Below are the code and all the weights of a small trained network. Each question names an input and a class and asks about switching units off, where a switched-off unit gives its printed mean instead of its output.

import numpy as np


def w(rows, s, z=0):
    codes = np.array(rows[::2]) - 128.0
    scale = np.full(codes.shape[1], s)
    scale[-1] = z or s
    return codes * scale


def norm(h):
    return h / np.sqrt((h * h).mean(-1, keepdims=True) + 1e-5)


def f(y):
    return np.maximum(y, 0)


def log_softmax(a):
    a = a - a.max(-1, keepdims=True)
    return a - np.log(np.exp(a).sum(-1, keepdims=True))


def net(x, mask):
    res = np.array(x, float).reshape(1, 2) / 4 @ E
    u = 0
    for l in range(2):
        y = f(norm(res) @ A[l][:, :-1].T + A[l][:, -1])
        res = res + np.where(mask[u : u + 7], y, B[l][:, -1]) @ B[l][:, :-1]
        u += 7
    return log_softmax(norm(res)[-1] @ U[:, :-1].T + U[:, -1])


A, B = {}, {}
E = w([
[125,2,184,132,59],'x0',
[80,131,19,131,96],'x1',
],0.0065)
A[0] = w([
[166,187,150,44,219,94],'0.n0',
[1,159,93,168,179,96],'0.n1',
[80,81,45,7,48,3],'0.n2',
[122,78,65,108,134,163],'0.n3',
[199,234,165,26,171,100],'0.n4',
[133,68,210,112,140,127],'0.n5',
[105,101,26,199,53,136],'0.n6',
],0.0066,0.0025)
B[0] = w([
[90,85,109,156,114,211],'0.n0',
[191,73,141,108,141,194],'0.n1',
[93,103,178,178,57,223],'0.n2',
[184,136,94,88,115,197],'0.n3',
[88,125,149,142,133,227],'0.n4',
[254,108,92,61,102,216],'0.n5',
[65,113,90,76,136,255],'0.n6',
],0.0084,0.0051)
A[1] = w([
[225,132,184,122,128,252],'1.n0',
[118,183,120,252,145,128],'1.n1',
[193,139,207,146,46,75],'1.n2',
[218,68,168,145,106,86],'1.n3',
[154,128,84,78,117,224],'1.n4',
[116,173,148,205,178,165],'1.n5',
[106,142,159,106,115,4],'1.n6',
],0.011,0.003)
B[1] = w([
[103,101,21,106,72,249],'1.n0',
[97,50,199,130,157,191],'1.n1',
[234,140,179,42,155,216],'1.n2',
[252,148,196,1,190,253],'1.n3',
[159,203,172,184,172,247],'1.n4',
[66,44,224,182,121,200],'1.n5',
[145,166,178,130,74,128],'1.n6',
],0.0081,0.0062)
U = w([
[119,251,51,174,210,205],'0',
[131,154,154,168,105,15],'1',
[109,172,170,148,99,3],'2',
[10,80,59,94,4,155],'3',
[126,162,163,172,93,2],'4',
[241,94,186,12,109,197],'5',
[19,55,253,201,205,170],'6',
],0.014,0.0087)

Each question gives the input, the list of numbers given to net, and the class t.
The units are the neurons (one row each of A and B). Each row of codes is followed by its name. A weight is (code - 128) times the scale printed after its matrix; where a second scale follows, it is the last column's (A, B and U).
mask holds one flag per neuron, layer by layer. A switched-off neuron (its flag False) gives its mean, the last column of its row in B, instead of its output. The means were averaged over made-up inputs and are rounded, as every weight is.
A unit's drop is (log p(t) with every unit on - log p(t) with that unit switched off) / (log p(t) with every unit on - log p(t) with every unit switched off).
The circuit of an input: a set's keep is (log p(t) with only the set's units on - log p(t) with every unit switched off) / (log p(t) with every unit on - log p(t) with every unit switched off). Starting from the 12 units with the biggest drops (on a tie, the unit counted first), units are removed one at a time, each time the one whose removal leaves the highest keep (on an exact tie, the one counted first), for as long as the keep stays at least 0.8.
units of the circuit, in order: the units of the circuit, biggest drop first
top k neurons: the k neurons with the biggest drops, biggest first
k most important neurons of layer l: the k neurons of layer l with the biggest drops, biggest first
drop when u is switched off: that unit's drop, to one decimal
input [-1,5], class 3: units of the circuit, in order	1.n3
input [5,5], class 3: units of the circuit, in order	0.n6, 1.n3
input [0,5], class 3: top 2 neurons	1.n3, 0.n2
input [-1,3], class 0: units of the circuit, in order	1.n4, 1.n5, 1.n3
input [-2,8], class 0: top 3 neurons	1.n4, 1.n0, 1.n5
input [-1,7], class 3: top 2 neurons	1.n3, 0.n2
input [4,3], class 3: units of the circuit, in order	0.n6, 1.n3
input [-2,1], class 0: top 2 neurons	0.n2, 1.n5
input [5,4], class 3: top 3 neurons	0.n6, 1.n3, 0.n1
input [-4,2], class 0: 2 most important neurons of layer 0	0.n1, 0.n2
input [-4,8], class 0: top 2 neurons	1.n4, 1.n0
input [-8,2], class 6: drop when 0.n5 is switched off	0.2
